Here is a tiny trained network, its code and every weight. The questions are about switching its units off for an input and a class, where a switched-off unit gives its printed mean instead of its output.

import numpy as np


def w(rows, s, z=0):
    codes = np.array(rows[::2]) - 128.0
    scale = np.full(codes.shape[1], s)
    scale[-1] = z or s
    return codes * scale


def norm(h):
    return h / np.sqrt((h * h).mean(-1, keepdims=True) + 1e-5)


def f(y):
    return np.maximum(y, 0)


def log_softmax(a):
    a = a - a.max(-1, keepdims=True)
    return a - np.log(np.exp(a).sum(-1, keepdims=True))


def net(x, mask):
    res = np.array(x, float).reshape(1, 8) / 4 @ E
    u = 0
    for l in range(2):
        y = f(norm(res) @ A[l][:, :-1].T + A[l][:, -1])
        res = res + np.where(mask[u : u + 4], y, B[l][:, -1]) @ B[l][:, :-1]
        u += 4
    return log_softmax(norm(res)[-1] @ U[:, :-1].T + U[:, -1])


A, B = {}, {}
E = w([
[192,160,68,137,98,130,103,12,164],'x0',
[118,137,122,133,104,146,138,128,121],'x1',
[134,134,132,132,131,109,123,140,145],'x2',
[128,132,130,130,126,123,131,129,140],'x3',
[139,134,130,132,119,122,113,146,138],'x4',
[131,126,130,131,132,115,123,137,138],'x5',
[175,182,188,148,164,214,113,101,180],'x6',
[110,13,107,253,158,179,113,128,158],'x7',
],0.0049)
A[0] = w([
[140,142,196,168,169,246,107,166,188,3],'0.n1',
[176,93,1,157,106,117,79,31,149,4],'0.n2',
[188,177,107,128,99,153,85,22,167,72],'0.n3',
[135,65,103,198,137,193,95,101,170,127],'0.n4',
],0.0051,0.0046)
B[0] = w([
[187,164,236,70,124,106,196,156,55,194],'0.n1',
[104,195,213,2,92,75,177,122,125,213],'0.n2',
[75,78,66,175,168,171,77,175,137,233],'0.n3',
[107,159,180,149,120,86,157,176,82,255],'0.n4',
],0.0078,0.0045)
A[1] = w([
[119,149,146,59,169,227,93,168,185,29],'1.n1',
[198,137,75,103,94,121,134,16,156,91],'1.n2',
[204,159,134,107,171,226,108,97,163,49],'1.n3',
[136,210,253,170,157,182,146,140,142,7],'1.n4',
],0.0061,0.0021)
B[1] = w([
[145,110,2,170,137,176,74,88,123,184],'1.n1',
[155,108,96,167,167,179,91,131,194,164],'1.n2',
[104,81,171,209,177,195,100,185,105,181],'1.n3',
[149,158,17,64,77,68,95,63,162,254],'1.n4',
],0.008,0.0056)
U = w([
[122,148,224,94,116,78,190,153,92,124],'0',
[162,165,55,94,112,107,111,39,170,17],'1',
[116,48,103,254,190,178,110,164,143,252],'2',
],0.0096,0.0033)

Each question gives the input, the list of numbers given to net, and the class t.
The units are the neurons (one row each of A and B). Each row of codes is followed by its name. A weight is (code - 128) times the scale printed after its matrix; where a second scale follows, it is the last column's (A, B and U).
mask holds one flag per neuron, layer by layer. A switched-off neuron (its flag False) gives its mean, the last column of its row in B, instead of its output. The means were averaged over made-up inputs and are rounded, as every weight is.
A unit's drop is (log p(t) with every unit on - log p(t) with that unit switched off) / (log p(t) with every unit on - log p(t) with every unit switched off).
The circuit of an input: a set's keep is (log p(t) with only the set's units on - log p(t) with every unit switched off) / (log p(t) with every unit on - log p(t) with every unit switched off). Starting from all 8 units, units are removed one at a time, each time the one whose removal leaves the highest keep (on an exact tie, the one counted first), for as long as the keep stays at least 0.8.
circuit, biggest first: the units of the circuit, biggest drop first
k most important neurons: the k neurons with the biggest drops, biggest first
top k neurons in layer l: the k neurons of layer l with the biggest drops, biggest first
drop when u is switched off: that unit's drop, to one decimal
input [5,8,3,-8,8,-5,6,5], class 1: 2 most important neurons : [1.n4; 0.n4]
input [-4,-7,-7,3,-5,8,1,2], class 0: 2 most important neurons : [1.n1; 0.n3]
input [8,7,-1,-3,1,4,2,-2], class 2: 2 most important neurons : [0.n3; 1.n4]
input [5,1,-1,0,5,-8,-4,8], class 0: circuit, biggest first : [0.n2; 0.n4]
input [-7,-5,-7,-2,-5,7,4,6], class 0: top 2 neurons in layer 0 : [0.n1; 0.n3]
input [-7,6,-4,2,7,3,7,-4], class 1: top neuron in layer 1 : [1.n4]
input [7,-4,-7,1,-8,-2,-2,4], class 0: circuit, biggest first : [0.n2; 1.n4]
input [-8,4,-7,3,-7,-6,1,-7], class 1: circuit, biggest first : [0.n4; 0.n1; 1.n1]
input [-3,-8,-1,-8,-5,4,1,-4], class 1: circuit, biggest first : [0.n4; 0.n1]
input [7,4,1,8,-5,6,5,7], class 1: 3 most important neurons : [0.n4; 1.n4; 0.n2]
input [3,-6,1,-8,4,8,8,-2], class 2: 3 most important neurons : [1.n3; 0.n3; 0.n2]
input [3,0,-2,-2,7,-8,-5,1], class 0: 3 most important neurons : [0.n2; 1.n4; 1.n1]
input [-2,1,2,-7,3,1,1,1], class 0: 3 most important neurons : [0.n1; 1.n1; 1.n2]
input [-5,8,2,2,7,-6,4,4], class 0: circuit, biggest first : [0.n1]
input [1,0,-2,2,-4,-5,4,7], class 1: top 2 neurons in layer 1 : [1.n4; 1.n3]
input [6,-8,5,2,2,2,-5,4], class 0: circuit, biggest first : [0.n2; 1.n4]
input [-7,-7,-5,3,3,2,1,5], class 0: top 2 neurons in layer 1 : [1.n1; 1.n3]
input [6,-1,6,5,4,-1,1,-8], class 2: top 3 neurons in layer 1 : [1.n4; 1.n2; 1.n3]
input [6,-4,0,0,-3,0,7,0], class 2: 2 most important neurons : [0.n3; 1.n3]
input [3,-7,-1,-6,-5,8,5,8], class 1: top neuron in layer 0 : [0.n4]
input [8,-7,-1,-3,-7,-2,-3,3], class 0: top 2 neurons in layer 1 : [1.n4; 1.n1]
input [-5,-6,5,2,8,-7,3,-2], class 1: drop when 0.n4 is switched off : 0.1
input [5,-7,7,6,-4,0,1,7], class 1: drop when 1.n4 is switched off : 0.7
